Below are the code and all the weights of a small trained network. Each question names an input and a class and asks about switching units off, where a switched-off unit gives its printed mean instead of its output.

import numpy as np


def w(rows, s, z=0):
    codes = np.array(rows[::2]) - 128.0
    scale = np.full(codes.shape[1], s)
    scale[-1] = z or s
    return codes * scale


def norm(h):
    return h / np.sqrt((h * h).mean(-1, keepdims=True) + 1e-5)


def f(y):
    return np.maximum(y, 0)


def log_softmax(a):
    a = a - a.max(-1, keepdims=True)
    return a - np.log(np.exp(a).sum(-1, keepdims=True))


def net(x, mask):
    res = np.array(x, float).reshape(1, 4) / 4 @ E
    u = 0
    for l in range(3):
        y = f(norm(res) @ A[l][:, :-1].T + A[l][:, -1])
        res = res + np.where(mask[u : u + 5], y, B[l][:, -1]) @ B[l][:, :-1]
        u += 5
    return log_softmax(norm(res)[-1] @ U[:, :-1].T + U[:, -1])


A, B = {}, {}
E = w([
[101,171,2,48,160,12],'x0',
[71,148,35,190,159,149],'x1',
[156,132,134,161,156,136],'x2',
[99,68,110,179,122,63],'x3',
],0.008)
A[0] = w([
[144,153,156,150,111,255,169],'0.n0',
[174,48,187,87,167,136,104],'0.n1',
[87,179,49,96,139,139,4],'0.n2',
[86,159,144,123,135,69,59],'0.n3',
[150,169,95,63,116,103,76],'0.n4',
],0.0083,0.0016)
B[0] = w([
[2,129,114,19,88,88,255],'0.n0',
[130,69,73,22,110,124,203],'0.n1',
[195,69,94,248,254,218,212],'0.n2',
[179,112,125,42,212,72,162],'0.n3',
[206,158,158,169,145,149,195],'0.n4',
],0.0064,0.0058)
A[1] = w([
[32,172,137,187,117,224,77],'1.n0',
[214,177,138,119,153,41,103],'1.n1',
[153,187,92,73,135,228,225],'1.n2',
[107,132,160,128,25,119,128],'1.n3',
[213,255,108,124,129,153,3],'1.n4',
],0.0089,0.003)
B[1] = w([
[18,186,111,97,65,141,233],'1.n0',
[91,117,254,34,9,35,205],'1.n1',
[188,241,77,105,124,217,253],'1.n2',
[144,80,113,143,204,137,212],'1.n3',
[212,140,161,95,76,106,177],'1.n4',
],0.0083,0.0053)
A[2] = w([
[10,120,150,175,115,160,108],'2.n0',
[103,50,205,69,83,227,143],'2.n1',
[157,164,155,142,71,126,3],'2.n2',
[158,81,95,94,142,111,191],'2.n3',
[138,69,201,144,140,100,61],'2.n4',
],0.011,0.0029)
B[2] = w([
[173,63,255,119,62,141,207],'2.n0',
[169,201,16,193,212,96,255],'2.n1',
[223,18,177,74,70,182,139],'2.n2',
[69,104,180,242,119,174,176],'2.n3',
[31,60,61,108,160,98,164],'2.n4',
],0.0087,0.0096)
U = w([
[205,220,75,120,218,154,159],'0',
[96,50,75,201,202,86,225],'1',
[44,195,152,97,92,200,46],'2',
[87,41,243,176,73,154,71],'3',
[247,141,207,25,93,116,18],'4',
[98,60,182,64,117,31,255],'5',
],0.016,0.0019)

Each question gives the input, the list of numbers given to net, and the class t.
The units are the neurons (one row each of A and B). Each row of codes is followed by its name. A weight is (code - 128) times the scale printed after its matrix; where a second scale follows, it is the last column's (A, B and U).
mask holds one flag per neuron, layer by layer. A switched-off neuron (its flag False) gives its mean, the last column of its row in B, instead of its output. The means were averaged over made-up inputs and are rounded, as every weight is.
A unit's drop is (log p(t) with every unit on - log p(t) with that unit switched off) / (log p(t) with every unit on - log p(t) with every unit switched off).
The circuit of an input: a set's keep is (log p(t) with only the set's units on - log p(t) with every unit switched off) / (log p(t) with every unit on - log p(t) with every unit switched off). Starting from the 12 units with the biggest drops (on a tie, the unit counted first), units are removed one at a time, each time the one whose removal leaves the highest keep (on an exact tie, the one counted first), for as long as the keep stays at least 0.8.
units of the circuit, in order: the units of the circuit, biggest drop first
most important unit: the unit with the biggest drop
k most important neurons: the k neurons with the biggest drops, biggest first
k most important neurons of layer l: the k neurons of layer l with the biggest drops, biggest first
drop of u: that unit's drop, to one decimal
input [6,2,2,1], class 1: units of the circuit, in order -> 0.n2, 2.n1
input [7,0,-6,1], class 5: 3 most important neurons -> 1.n1, 2.n1, 0.n4
input [-1,1,7,-5], class 2: units of the circuit, in order -> 0.n0
input [6,-1,4,-8], class 4: 3 most important neurons -> 1.n1, 2.n1, 1.n4
input [0,7,-2,-2], class 2: 2 most important neurons of layer 2 -> 2.n1, 2.n0
input [-6,0,-1,1], class 1: 3 most important neurons -> 2.n1, 1.n2, 1.n3
input [7,-1,-5,-7], class 4: 2 most important neurons -> 1.n1, 2.n1
input [8,-1,1,-5], class 4: 2 most important neurons -> 1.n1, 2.n1
input [3,-3,5,8], class 5: 2 most important neurons -> 1.n1, 2.n1
input [1,-2,7,-7], class 4: 2 most important neurons of layer 2 -> 2.n1, 2.n2
input [-5,1,6,-5], class 2: 3 most important neurons -> 1.n0, 0.n0, 0.n3
input [6,-1,4,-5], class 4: 2 most important neurons -> 1.n1, 2.n1
input [-4,8,-4,1], class 3: 2 most important neurons of layer 0 -> 0.n1, 0.n4
input [-3,3,-8,1], class 3: units of the circuit, in order -> 2.n0
input [0,7,8,0], class 2: 3 most important neurons -> 2.n1, 1.n0, 1.n1
input [0,-4,-3,-7], class 0: 2 most important neurons -> 2.n0, 0.n0
input [0,-5,7,0], class 0: 2 most important neurons -> 0.n1, 2.n1
input [5,-1,-7,-2], class 4: 3 most important neurons -> 1.n1, 2.n1, 0.n4
input [-6,-2,2,5], class 1: drop of 2.n1 -> 0.2
input [-4,4,3,-5], class 2: most important unit -> 1.n0
input [7,-2,-2,-5], class 4: drop of 1.n1 -> 0.5
input [0,-5,6,-5], class 0: drop of 2.n0 -> 0.3
input [6,0,8,3], class 5: 2 most important neurons of layer 1 -> 1.n1, 1.n3
